Below is a small trained network, with its code and all its weights. Each question gives an input and a target symbol and asks what happens when units are switched off, that is, made to give their printed mean instead of their output.

import numpy as np


def w(rows, s, z=0):
    codes = np.array(rows[::2]) - 128.0
    scale = np.full(codes.shape[1], s)
    scale[-1] = z or s
    return codes * scale


def norm(h):
    return h / np.sqrt((h * h).mean(-1, keepdims=True) + 1e-5)


def f(y):
    return np.maximum(y, 0)


def softmax(a):
    e = np.exp(a - a.max(-1, keepdims=True))
    return e / e.sum(-1, keepdims=True)


def log_softmax(a):
    a = a - a.max(-1, keepdims=True)
    return a - np.log(np.exp(a).sum(-1, keepdims=True))


def net(x, mask):
    ids = ['ΛΠΣΨΩβεηθμφ'.index(c) for c in x.split()]
    T = len(ids)
    res = E[ids] + P[:T]
    q, k, v = (norm(res) @ M[0].T for M in (Q, K, V))
    z = softmax(np.where(np.tri(T) > 0, q @ k.T / 3**0.5, -1e9)) @ v
    res = res + np.where(mask[0], z, O[0][:, -1]) @ O[0][:, :-1]
    y = f(norm(res) @ A[0][:, :-1].T + A[0][:, -1])
    res = res + np.where(mask[1:13], y, B[0][:, -1]) @ B[0][:, :-1]
    return log_softmax(norm(res)[-1] @ U[:, :-1].T + U[:, -1])


Q, K, V, O, A, B = {}, {}, {}, {}, {}, {}
E = w([
[161,110,78,100],'Λ',
[162,115,76,104],'Π',
[157,108,77,102],'Σ',
[163,117,74,98],'Ψ',
[163,115,70,105],'Ω',
[182,166,70,72],'β',
[101,100,147,160],'ε',
[85,133,162,155],'η',
[3,37,203,185],'θ',
[57,145,195,64],'μ',
[152,212,148,110],'φ',
],0.0037)
P = w([
[166,61,142,12],'0',
[66,141,88,130],'1',
[183,85,148,69],'2',
[82,151,98,140],'3',
[189,99,155,99],'4',
[100,151,111,149],'5',
[183,109,161,123],'6',
[117,148,122,153],'7',
[163,127,156,146],'8',
[128,142,128,154],'9',
],0.011)
Q[0] = w([
[201,3,236,51],'head 1',
[204,86,155,89],'head 1',
[165,149,129,147],'head 1',
],0.012)
K[0] = w([
[107,29,2,23],'head 1',
[99,23,33,115],'head 1',
[83,120,84,226],'head 1',
],0.0056)
V[0] = w([
[137,182,197,185],'head 1',
[123,253,207,51],'head 1',
[5,41,234,102],'head 1',
],0.0052)
O[0] = w([
[52,184,81,151,2],'head 1',
[64,192,194,1,108],'head 1',
[182,210,209,214,125],'head 1',
],0.0063,0.0026)
A[0] = w([
[97,102,170,145,20],'neuron 1',
[112,146,100,178,15],'neuron 2',
[177,145,91,77,121],'neuron 3',
[190,81,81,163,60],'neuron 4',
[233,176,183,142,248],'neuron 5',
[100,41,159,89,146],'neuron 6',
[164,30,169,133,226],'neuron 7',
[139,130,95,101,185],'neuron 8',
[141,177,254,142,167],'neuron 9',
[79,139,117,183,24],'neuron 10',
[118,166,100,157,1],'neuron 11',
[120,203,150,149,84],'neuron 12',
],0.0073,0.0038)
B[0] = w([
[152,170,138,182,130],'neuron 1',
[201,158,109,128,138],'neuron 2',
[190,88,139,185,174],'neuron 3',
[28,88,150,136,172],'neuron 4',
[55,111,240,187,247],'neuron 5',
[197,182,135,127,184],'neuron 6',
[113,192,253,130,255],'neuron 7',
[148,106,209,151,182],'neuron 8',
[221,80,116,61,172],'neuron 9',
[180,185,69,79,141],'neuron 10',
[170,189,151,70,133],'neuron 11',
[173,25,195,73,143],'neuron 12',
],0.0055,0.0063)
U = w([
[159,88,206,53,180],'Λ',
[124,171,181,224,132],'Π',
[82,98,148,151,57],'Σ',
[95,130,135,139,1],'Ψ',
[109,101,106,131,43],'Ω',
[80,47,85,155,159],'β',
[146,181,52,198,213],'ε',
[167,50,62,77,164],'η',
[108,100,108,133,16],'θ',
[183,222,99,94,82],'μ',
[12,180,114,68,185],'φ',
],0.011,0.0031)

Each question gives the input, a string of symbols that net reads in full, and the target symbol t.
The units are the heads (3 rows each of Q, K, V and O) and the neurons (one row each of A and B). Each row of codes is followed by its name. A weight is (code - 128) times the scale printed after its matrix; where a second scale follows, it is the last column's (O, A, B and U).
mask holds one flag per unit, heads first, then neurons. A switched-off unit (its flag False) gives its mean, the last column of its rows in O or B, instead of its output. The means were averaged over made-up inputs and are rounded, as every weight is.
A unit's drop is (log p(t) with every unit on - log p(t) with that unit switched off) / (log p(t) with every unit on - log p(t) with every unit switched off).
The circuit of an input: a set's keep is (log p(t) with only the set's units on - log p(t) with every unit switched off) / (log p(t) with every unit on - log p(t) with every unit switched off). Starting from the 12 units with the biggest drops (on a tie, the unit counted first), units are removed one at a time, each time the one whose removal leaves the highest keep (on an exact tie, the one counted first), for as long as the keep stays at least 0.8.
units of the circuit, in order: the units of the circuit, biggest drop first
most important unit: the unit with the biggest drop
k most important neurons: the k neurons with the biggest drops, biggest first
input Ψ Ω Λ φ Ω η, target φ: units of the circuit, in order : head 1; neuron 7; neuron 5; neuron 8
input Ω Σ Π β η Σ μ Λ, target Λ: units of the circuit, in order : head 1; neuron 12; neuron 7; neuron 5
input θ Π ε β, target ε: units of the circuit, in order : neuron 5; neuron 7; neuron 9
input η Ω Ω Ω, target β: most important unit : neuron 7
input β φ η Ψ, target φ: units of the circuit, in order : head 1; neuron 5; neuron 7; neuron 9
input Ω μ η Σ Ω ε ε Π, target ε: units of the circuit, in order : head 1; neuron 7; neuron 5
input ε η ε Ω Λ Ω μ β β Ψ, target η: units of the circuit, in order : head 1; neuron 7; neuron 5
input β Σ ε Σ μ μ μ Σ, target Λ: units of the circuit, in order : head 1; neuron 9; neuron 12
input Λ Ω Π Λ Π Ω Ω Σ, target β: units of the circuit, in order : head 1; neuron 5; neuron 9
input Π μ Π Ω ε Σ, target ε: units of the circuit, in order : neuron 5; neuron 7; head 1
input β β η Ω η Ω, target μ: units of the circuit, in order : head 1; neuron 5; neuron 7; neuron 11
input Π θ Π μ Ω Π, target Λ: units of the circuit, in order : head 1; neuron 12; neuron 7; neuron 9
input Ω Ψ Ω ε Ω Λ, target ε: 2 most important neurons : neuron 5; neuron 7
input θ φ β θ, target φ: most important unit : neuron 3
input Ψ Ω Ω Ω ε Ω β η ε Ω, target μ: 3 most important neurons : neuron 5; neuron 11; neuron 10
input μ φ Σ Ω, target φ: 2 most important neurons : neuron 5; neuron 7
input Π φ θ ε Λ Π θ Ω Λ Π, target β: 4 most important neurons : neuron 7; neuron 5; neuron 4; neuron 6
input Π Π η β β Σ μ μ Π θ, target Λ: 2 most important neurons : neuron 9; neuron 5
input Π θ μ φ, target φ: units of the circuit, in order : head 1; neuron 7
input Π Ω Ψ ε θ Ω ε φ Λ Λ, target φ: units of the circuit, in order : head 1
input Σ φ Ω β Π Ω θ η φ Π, target φ: 2 most important neurons : neuron 5; neuron 7
input Ω η Ω ε μ Ω, target Λ: 2 most important neurons : neuron 12; neuron 7
input Ω Ω η Σ, target μ: 2 most important neurons : neuron 5; neuron 7
input Π ε ε Π μ Λ, target Λ: 3 most important neurons : neuron 12; neuron 7; neuron 9
input Λ Π η ε μ θ, target Λ: 2 most important neurons : neuron 9; neuron 12
input Ω Ω Ψ μ Ω Π β Ω, target η: 3 most important neurons : neuron 7; neuron 5; neuron 4
